Below are the code and all the weights of a small trained network. Each question names an input and a class and asks about switching units off, where a switched-off unit gives its printed mean instead of its output.

import numpy as np


def w(rows, s, z=0):
    codes = np.array(rows[::2]) - 128.0
    scale = np.full(codes.shape[1], s)
    scale[-1] = z or s
    return codes * scale


def norm(h):
    return h / np.sqrt((h * h).mean(-1, keepdims=True) + 1e-5)


def f(y):
    return np.maximum(y, 0)


def log_softmax(a):
    a = a - a.max(-1, keepdims=True)
    return a - np.log(np.exp(a).sum(-1, keepdims=True))


def net(x, mask):
    res = np.array(x, float).reshape(1, 3) / 4 @ E
    u = 0
    for l in range(3):
        y = f(norm(res) @ A[l][:, :-1].T + A[l][:, -1])
        res = res + np.where(mask[u : u + 7], y, B[l][:, -1]) @ B[l][:, :-1]
        u += 7
    return log_softmax(norm(res)[-1] @ U[:, :-1].T + U[:, -1])


A, B = {}, {}
E = w([
[145,204,75,43,171,190],'x0',
[217,59,159,75,252,3],'x1',
[242,148,188,219,70,126],'x2',
],0.0075)
A[0] = w([
[133,217,206,201,82,121,34],'0.n0',
[254,119,183,95,156,94,24],'0.n1',
[95,19,121,75,174,121,119],'0.n2',
[213,94,187,77,169,31,105],'0.n3',
[219,180,187,209,61,153,35],'0.n4',
[51,79,120,155,139,104,41],'0.n5',
[67,41,89,146,128,74,2],'0.n6',
],0.0099,0.0059)
B[0] = w([
[128,95,11,106,74,206,178],'0.n0',
[155,163,221,187,156,145,201],'0.n1',
[135,114,119,82,38,120,210],'0.n2',
[204,88,130,162,243,152,254],'0.n3',
[194,40,70,81,47,162,208],'0.n4',
[113,186,164,155,97,58,159],'0.n5',
[81,122,166,187,68,66,163],'0.n6',
],0.011,0.0085)
A[1] = w([
[134,129,140,180,185,48,117],'1.n0',
[111,76,160,219,90,89,77],'1.n1',
[177,159,204,143,244,172,59],'1.n2',
[137,83,109,120,113,90,92],'1.n3',
[200,107,190,146,155,60,64],'1.n4',
[219,132,170,55,127,141,174],'1.n5',
[59,89,180,125,115,54,1],'1.n6',
],0.011,0.004)
B[1] = w([
[161,125,193,77,144,192,206],'1.n0',
[153,125,121,40,106,144,201],'1.n1',
[155,113,171,244,165,77,254],'1.n2',
[154,186,112,94,118,123,167],'1.n3',
[151,54,136,121,175,173,246],'1.n4',
[113,121,75,173,140,62,250],'1.n5',
[111,146,251,85,74,126,179],'1.n6',
],0.011,0.0068)
A[2] = w([
[149,213,152,188,78,64,3],'2.n0',
[134,139,169,146,43,105,92],'2.n1',
[117,251,159,121,126,200,48],'2.n2',
[244,53,210,122,71,112,106],'2.n3',
[59,249,145,103,120,133,140],'2.n4',
[252,229,101,84,161,153,137],'2.n5',
[103,136,146,178,131,72,102],'2.n6',
],0.011,0.0037)
B[2] = w([
[143,172,82,137,75,110,137],'2.n0',
[241,90,103,154,166,88,166],'2.n1',
[122,112,111,254,210,162,151],'2.n2',
[58,170,105,96,126,217,246],'2.n3',
[55,166,155,193,147,127,174],'2.n4',
[189,131,179,138,73,98,171],'2.n5',
[136,177,137,84,119,129,140],'2.n6',
],0.0093,0.011)
U = w([
[84,199,39,52,142,83,6],'0',
[73,165,215,116,52,45,163],'1',
[197,200,81,195,136,42,3],'2',
[190,78,45,165,39,212,225],'3',
[198,86,56,65,195,18,44],'4',
[46,181,84,231,153,179,170],'5',
[247,51,178,172,245,123,248],'6',
[166,83,217,3,135,171,41],'7',
],0.019,0.003)

Each question gives the input, the list of numbers given to net, and the class t.
The units are the neurons (one row each of A and B). Each row of codes is followed by its name. A weight is (code - 128) times the scale printed after its matrix; where a second scale follows, it is the last column's (A, B and U).
mask holds one flag per neuron, layer by layer. A switched-off neuron (its flag False) gives its mean, the last column of its row in B, instead of its output. The means were averaged over made-up inputs and are rounded, as every weight is.
A unit's drop is (log p(t) with every unit on - log p(t) with that unit switched off) / (log p(t) with every unit on - log p(t) with every unit switched off).
The circuit of an input: a set's keep is (log p(t) with only the set's units on - log p(t) with every unit switched off) / (log p(t) with every unit on - log p(t) with every unit switched off). Starting from the 12 units with the biggest drops (on a tie, the unit counted first), units are removed one at a time, each time the one whose removal leaves the highest keep (on an exact tie, the one counted first), for as long as the keep stays at least 0.8.
units of the circuit, in order: the units of the circuit, biggest drop first
most important unit: the unit with the biggest drop
top k neurons: the k neurons with the biggest drops, biggest first
top k neurons in layer l: the k neurons of layer l with the biggest drops, biggest first
drop when u is switched off: that unit's drop, to one decimal
input [7,1,8], class 3: units of the circuit, in order => [0.n4]
input [0,6,-8], class 4: top 3 neurons => [0.n2; 0.n1; 1.n5]
input [8,1,-3], class 0: units of the circuit, in order => [0.n3; 1.n4]
input [-4,-7,-2], class 5: top 4 neurons in layer 0 => [0.n4; 0.n2; 0.n3; 0.n6]
input [7,2,-1], class 4: top 4 neurons in layer 0 => [0.n3; 0.n1; 0.n5; 0.n6]
input [2,-1,-6], class 0: top 3 neurons in layer 0 => [0.n1; 0.n2; 0.n6]
input [3,-2,-7], class 5: top 3 neurons in layer 0 => [0.n4; 0.n3; 0.n0]
input [6,0,-5], class 0: top 2 neurons => [0.n3; 0.n1]
input [-8,-7,-4], class 1: top 2 neurons => [0.n3; 0.n4]
input [7,-7,2], class 5: top 2 neurons => [0.n3; 2.n2]
input [6,-4,-3], class 5: drop when 0.n3 is switched off => 0.4
input [2,0,-6], class 0: top 3 neurons in layer 0 => [0.n3; 0.n1; 0.n6]
input [-3,-8,-3], class 5: drop when 0.n4 is switched off => 0.8
input [6,0,0], class 2: drop when 0.n4 is switched off => 0.2
input [-5,2,-1], class 7: most important unit => 0.n6
